Below are the code and all the weights of a small trained network. Each question names an input and a target symbol and asks about switching units off, where a switched-off unit gives its printed mean instead of its output.

import numpy as np


def w(rows, s, z=0):
    codes = np.array(rows[::2]) - 128.0
    scale = np.full(codes.shape[1], s)
    scale[-1] = z or s
    return codes * scale


def norm(h):
    return h / np.sqrt((h * h).mean(-1, keepdims=True) + 1e-5)


def f(y):
    return y / 2 * (1 + np.tanh(0.7978845608 * (y + 0.044715 * y**3)))


def softmax(a):
    e = np.exp(a - a.max(-1, keepdims=True))
    return e / e.sum(-1, keepdims=True)


def log_softmax(a):
    a = a - a.max(-1, keepdims=True)
    return a - np.log(np.exp(a).sum(-1, keepdims=True))


def net(x, mask):
    ids = ['ΛΞΠΩαβγδεζηθμσφ'.index(c) for c in x.split()]
    T = len(ids)
    res = E[ids] + P[:T]
    q, k, v = (norm(res) @ M[0].T for M in (Q, K, V))
    z = softmax(np.where(np.tri(T) > 0, q @ k.T / 3**0.5, -1e9)) @ v
    res = res + np.where(mask[0], z, O[0][:, -1]) @ O[0][:, :-1]
    y = f(norm(res) @ A[0][:, :-1].T + A[0][:, -1])
    res = res + np.where(mask[1:13], y, B[0][:, -1]) @ B[0][:, :-1]
    return log_softmax(norm(res)[-1] @ U[:, :-1].T + U[:, -1])


Q, K, V, O, A, B = {}, {}, {}, {}, {}, {}
E = w([
[166,147,158,82],'Λ',
[129,121,235,134],'Ξ',
[99,174,118,158],'Π',
[171,254,131,3],'Ω',
[197,166,173,140],'α',
[75,131,157,174],'β',
[164,97,108,137],'γ',
[103,195,113,156],'δ',
[162,86,160,155],'ε',
[88,79,135,112],'ζ',
[95,159,203,51],'η',
[99,181,111,166],'θ',
[168,145,96,149],'μ',
[108,72,86,103],'σ',
[110,163,96,67],'φ',
],0.029)
P = w([
[165,145,111,5],'0',
[142,150,111,54],'1',
[133,153,113,81],'2',
[133,150,116,111],'3',
[127,152,121,135],'4',
[131,162,126,152],'5',
[122,166,127,165],'6',
],0.012)
Q[0] = w([
[84,18,142,225],'h0',
[2,120,155,83],'h0',
[133,162,252,172],'h0',
],0.034)
K[0] = w([
[82,88,131,252],'h0',
[32,91,164,75],'h0',
[149,117,228,142],'h0',
],0.035)
V[0] = w([
[239,3,152,124],'h0',
[174,254,175,218],'h0',
[159,41,121,115],'h0',
],0.0076)
O[0] = w([
[177,2,108,189,254],'h0',
[149,95,70,52,156],'h0',
[138,65,129,165,159],'h0',
],0.0099,0.0039)
A[0] = w([
[45,127,102,146,72],'n0',
[96,122,181,202,3],'n1',
[123,111,156,124,126],'n2',
[42,119,143,90,102],'n3',
[139,123,109,92,85],'n4',
[110,112,55,79,58],'n5',
[86,76,162,59,67],'n6',
[108,91,179,131,137],'n7',
[139,119,176,131,151],'n8',
[81,147,100,163,112],'n9',
[97,162,203,157,30],'n10',
[117,155,101,251,163],'n11',
],0.03,0.0076)
B[0] = w([
[137,169,101,185,158],'n0',
[156,191,160,55,153],'n1',
[156,131,120,124,138],'n2',
[163,99,208,158,164],'n3',
[107,91,126,135,160],'n4',
[124,200,109,170,168],'n5',
[89,127,120,62,149],'n6',
[105,115,89,167,168],'n7',
[142,156,108,144,160],'n8',
[130,177,133,113,159],'n9',
[80,69,67,158,160],'n10',
[1,98,130,159,247],'n11',
],0.048,0.011)
U = w([
[117,195,156,52,128],'Λ',
[126,169,246,149,101],'Ξ',
[95,112,80,6,123],'Π',
[134,151,182,134,112],'Ω',
[129,160,187,127,101],'α',
[99,155,151,112,115],'β',
[138,34,83,196,123],'γ',
[116,110,126,122,103],'δ',
[89,73,6,75,70],'ε',
[67,145,169,97,110],'ζ',
[97,75,213,84,164],'η',
[133,121,131,126,189],'θ',
[145,190,57,157,142],'μ',
[144,101,202,228,80],'σ',
[172,80,115,104,249],'φ',
],0.021,0.012)

Each question gives the input, a string of symbols that net reads in full, and the target symbol t.
The units are the heads (3 rows each of Q, K, V and O) and the neurons (one row each of A and B). Each row of codes is followed by its name. A weight is (code - 128) times the scale printed after its matrix; where a second scale follows, it is the last column's (O, A, B and U).
mask holds one flag per unit, heads first, then neurons. A switched-off unit (its flag False) gives its mean, the last column of its rows in O or B, instead of its output. The means were averaged over made-up inputs and are rounded, as every weight is.
A unit's drop is (log p(t) with every unit on - log p(t) with that unit switched off) / (log p(t) with every unit on - log p(t) with every unit switched off).
The circuit of an input: a set's keep is (log p(t) with only the set's units on - log p(t) with every unit switched off) / (log p(t) with every unit on - log p(t) with every unit switched off). Starting from the 12 units with the biggest drops (on a tie, the unit counted first), units are removed one at a time, each time the one whose removal leaves the highest keep (on an exact tie, the one counted first), for as long as the keep stays at least 0.8.
units of the circuit, in order: the units of the circuit, biggest drop first
top k neurons: the k neurons with the biggest drops, biggest first
drop when u is switched off: that unit's drop, to one decimal
input α μ γ Λ γ α, target μ: units of the circuit, in order -> n11; h0
input μ γ Ξ, target ε: units of the circuit, in order -> n6; n10
input α γ θ, target μ: units of the circuit, in order -> h0; n5
input α μ γ γ Ω θ α, target μ: units of the circuit, in order -> h0; n11
input γ γ σ ε α, target φ: units of the circuit, in order -> h0; n11; n5
input α μ δ, target μ: units of the circuit, in order -> h0; n5
input ε γ σ Π γ γ Ω, target Λ: units of the circuit, in order -> n11; n0
input μ α η ε Ω φ, target Ξ: units of the circuit, in order -> h0; n3; n11
input Ω ε α Ξ, target ε: top 2 neurons -> n6; n10
input α α ζ γ Ξ Λ φ, target Ξ: units of the circuit, in order -> n3; h0; n11
input μ α γ γ β Λ, target Π: top 4 neurons -> n3; n11; n7; n10
input ε α α γ θ η, target η: top 4 neurons -> n3; n6; n11; n10
input γ γ μ ε θ μ Λ, target Π: drop when h0 is switched off -> 1.5
input μ γ μ α μ β, target σ: drop when n10 is switched off -> 0.3
input Ω γ α, target φ: drop when n5 is switched off -> 0.3
input ε φ α θ Π γ β, target σ: drop when n11 is switched off -> 0.0
